Below are the code and all the weights of a small trained network. Each question names an input and a class and asks about switching units off, where a switched-off unit gives its printed mean instead of its output.

import numpy as np


def w(rows, s, z=0):
    codes = np.array(rows[::2]) - 128.0
    scale = np.full(codes.shape[1], s)
    scale[-1] = z or s
    return codes * scale


def norm(h):
    return h / np.sqrt((h * h).mean(-1, keepdims=True) + 1e-5)


def f(y):
    return np.maximum(y, 0)


def log_softmax(a):
    a = a - a.max(-1, keepdims=True)
    return a - np.log(np.exp(a).sum(-1, keepdims=True))


def net(x, mask):
    res = np.array(x, float).reshape(1, 4) / 4 @ E
    u = 0
    for l in range(3):
        y = f(norm(res) @ A[l][:, :-1].T + A[l][:, -1])
        res = res + np.where(mask[u : u + 4], y, B[l][:, -1]) @ B[l][:, :-1]
        u += 4
    return log_softmax(norm(res)[-1] @ U[:, :-1].T + U[:, -1])


A, B = {}, {}
E = w([
[55,116,47],'x0',
[80,209,1],'x1',
[70,132,122],'x2',
[96,52,2],'x3',
],0.0052)
A[0] = w([
[243,114,107,2],'0.n0',
[43,140,60,151],'0.n1',
[128,115,68,134],'0.n2',
[216,155,3,124],'0.n3',
],0.0055,0.0028)
B[0] = w([
[171,34,113,148],'0.n0',
[75,170,167,253],'0.n1',
[126,143,62,197],'0.n2',
[141,1,137,235],'0.n3',
],0.0069,0.003)
A[1] = w([
[215,86,60,133],'1.n0',
[87,46,255,175],'1.n1',
[216,222,103,254],'1.n2',
[201,197,75,147],'1.n3',
],0.0062,0.0028)
B[1] = w([
[206,43,111,192],'1.n0',
[211,135,47,253],'1.n1',
[153,163,254,213],'1.n2',
[153,110,129,162],'1.n3',
],0.0079,0.0039)
A[2] = w([
[171,31,165,3],'2.n0',
[138,129,125,37],'2.n1',
[3,123,144,52],'2.n2',
[89,173,135,189],'2.n3',
],0.011,0.0026)
B[2] = w([
[173,106,57,254],'2.n0',
[132,22,158,128],'2.n1',
[119,254,84,204],'2.n2',
[189,128,71,198],'2.n3',
],0.0097,0.0037)
U = w([
[54,207,81,177],'0',
[39,93,215,2],'1',
[168,179,249,173],'2',
[60,89,194,31],'3',
[225,62,106,184],'4',
[52,55,80,129],'5',
],0.017,0.0095)

Each question gives the input, the list of numbers given to net, and the class t.
The units are the neurons (one row each of A and B). Each row of codes is followed by its name. A weight is (code - 128) times the scale printed after its matrix; where a second scale follows, it is the last column's (A, B and U).
mask holds one flag per neuron, layer by layer. A switched-off neuron (its flag False) gives its mean, the last column of its row in B, instead of its output. The means were averaged over made-up inputs and are rounded, as every weight is.
A unit's drop is (log p(t) with every unit on - log p(t) with that unit switched off) / (log p(t) with every unit on - log p(t) with every unit switched off).
most important unit: the unit with the biggest drop
k most important neurons: the k neurons with the biggest drops, biggest first
drop of u: that unit's drop, to one decimal
input [3,7,-5,2], class 5: 2 most important neurons -> 0.n3, 2.n2
input [2,-8,3,-4], class 4: 3 most important neurons -> 1.n1, 2.n0, 1.n2
input [0,8,4,-8], class 2: most important unit -> 1.n2
input [8,-2,6,6], class 0: 2 most important neurons -> 2.n2, 0.n1
input [4,-7,8,-7], class 4: 4 most important neurons -> 1.n1, 0.n1, 1.n2, 2.n0
input [-6,-6,7,-2], class 4: 2 most important neurons -> 1.n1, 2.n0
input [-3,1,-2,-2], class 2: 2 most important neurons -> 0.n3, 1.n2
input [0,1,1,4], class 5: 2 most important neurons -> 0.n3, 0.n1
input [-3,4,4,-3], class 2: drop of 1.n2 -> 0.3
input [-6,7,4,-3], class 2: drop of 1.n2 -> 0.4
input [-6,8,3,-4], class 2: drop of 1.n2 -> 0.4
